Below are the code and all the weights of a small trained network. Each question names an input and a class and asks about switching units off, where a switched-off unit gives its printed mean instead of its output.

import numpy as np


def w(rows, s, z=0):
    codes = np.array(rows[::2]) - 128.0
    scale = np.full(codes.shape[1], s)
    scale[-1] = z or s
    return codes * scale


def norm(h):
    return h / np.sqrt((h * h).mean(-1, keepdims=True) + 1e-5)


def f(y):
    return y / 2 * (1 + np.tanh(0.7978845608 * (y + 0.044715 * y**3)))


def log_softmax(a):
    a = a - a.max(-1, keepdims=True)
    return a - np.log(np.exp(a).sum(-1, keepdims=True))


def net(x, mask):
    res = np.array(x, float).reshape(1, 3) / 4 @ E
    u = 0
    for l in range(2):
        y = f(norm(res) @ A[l][:, :-1].T + A[l][:, -1])
        res = res + np.where(mask[u : u + 8], y, B[l][:, -1]) @ B[l][:, :-1]
        u += 8
    return log_softmax(norm(res)[-1] @ U[:, :-1].T + U[:, -1])


A, B = {}, {}
E = w([
[165,32,201,145,149,176],'x0',
[33,108,122,194,200,2],'x1',
[116,64,121,199,92,58],'x2',
],0.0045)
A[0] = w([
[81,136,109,45,205,92,60],'L0N0',
[146,9,157,106,157,170,101],'L0N1',
[83,103,60,221,118,6,2],'L0N2',
[48,194,79,254,134,114,159],'L0N3',
[198,110,207,175,66,140,118],'L0N4',
[199,139,75,43,68,190,124],'L0N5',
[88,158,134,74,176,111,88],'L0N6',
[150,28,191,164,152,149,103],'L0N7',
],0.0063,0.0019)
B[0] = w([
[231,138,72,196,121,220,163],'L0N0',
[197,103,215,163,103,66,203],'L0N1',
[2,76,35,138,58,59,244],'L0N2',
[130,79,99,165,102,173,214],'L0N3',
[149,134,122,206,226,140,183],'L0N4',
[50,168,160,45,154,74,253],'L0N5',
[123,162,179,171,158,199,150],'L0N6',
[215,85,185,112,82,124,210],'L0N7',
],0.0051,0.0046)
A[1] = w([
[51,59,54,188,91,55,4],'L1N0',
[167,171,126,154,182,222,72],'L1N1',
[121,143,128,18,139,137,59],'L1N2',
[188,73,94,152,139,110,93],'L1N3',
[71,139,113,230,64,60,88],'L1N4',
[40,14,53,183,41,59,119],'L1N5',
[127,182,2,135,172,193,119],'L1N6',
[168,137,187,101,109,255,41],'L1N7',
],0.0059,0.0024)
B[1] = w([
[49,88,51,151,105,72,210],'L1N0',
[129,209,12,190,170,121,143],'L1N1',
[74,172,30,96,3,165,158],'L1N2',
[141,139,144,55,119,52,138],'L1N3',
[48,110,79,137,173,126,187],'L1N4',
[61,74,90,102,142,137,254],'L1N5',
[244,113,229,226,179,148,167],'L1N6',
[76,100,59,199,123,18,169],'L1N7',
],0.005,0.0061)
U = w([
[21,56,50,134,129,106,139],'0',
[110,205,118,6,84,157,216],'1',
[185,194,111,183,193,182,8],'2',
[223,77,233,91,129,107,207],'3',
],0.012,0.0016)

Each question gives the input, the list of numbers given to net, and the class t.
The units are the neurons (one row each of A and B). Each row of codes is followed by its name. A weight is (code - 128) times the scale printed after its matrix; where a second scale follows, it is the last column's (A, B and U).
mask holds one flag per neuron, layer by layer. A switched-off neuron (its flag False) gives its mean, the last column of its row in B, instead of its output. The means were averaged over made-up inputs and are rounded, as every weight is.
A unit's drop is (log p(t) with every unit on - log p(t) with that unit switched off) / (log p(t) with every unit on - log p(t) with every unit switched off).
The circuit of an input: a set's keep is (log p(t) with only the set's units on - log p(t) with every unit switched off) / (log p(t) with every unit on - log p(t) with every unit switched off). Starting from the 12 units with the biggest drops (on a tie, the unit counted first), units are removed one at a time, each time the one whose removal leaves the highest keep (on an exact tie, the one counted first), for as long as the keep stays at least 0.8.
circuit, biggest first: the units of the circuit, biggest drop first
top k neurons: the k neurons with the biggest drops, biggest first
top k neurons in layer l: the k neurons of layer l with the biggest drops, biggest first
drop when u is switched off: that unit's drop, to one decimal
input [-7,-8,7], class 1: circuit, biggest first	[L0N2, L0N5]
input [6,6,-2], class 3: top 2 neurons	[L0N7, L0N1]
input [-2,0,-7], class 2: circuit, biggest first	[L0N0, L1N6]
input [-4,-1,-3], class 1: top 3 neurons in layer 0	[L0N5, L0N4, L0N3]
input [-2,-7,6], class 1: circuit, biggest first	[L0N5, L0N2]
input [-7,-1,0], class 2: top 3 neurons	[L0N2, L1N6, L0N1]
input [3,-2,-3], class 3: top neuron	[L0N1]
input [0,-3,2], class 1: top 2 neurons in layer 0	[L0N5, L0N2]
input [3,0,-6], class 1: top 2 neurons in layer 1	[L1N0, L1N5]
input [5,2,4], class 3: top 2 neurons in layer 0	[L0N7, L0N1]
input [-7,-7,5], class 1: top 2 neurons in layer 0	[L0N2, L0N5]
input [-1,-6,7], class 3: top 2 neurons	[L0N2, L0N4]
input [7,-1,-4], class 3: drop when L1N2 is switched off	0.0
input [-3,-2,-3], class 1: drop when L0N5 is switched off	0.1
input [-1,0,-5], class 2: drop when L1N6 is switched off	0.2
input [5,-1,7], class 3: top neuron	[L0N7]
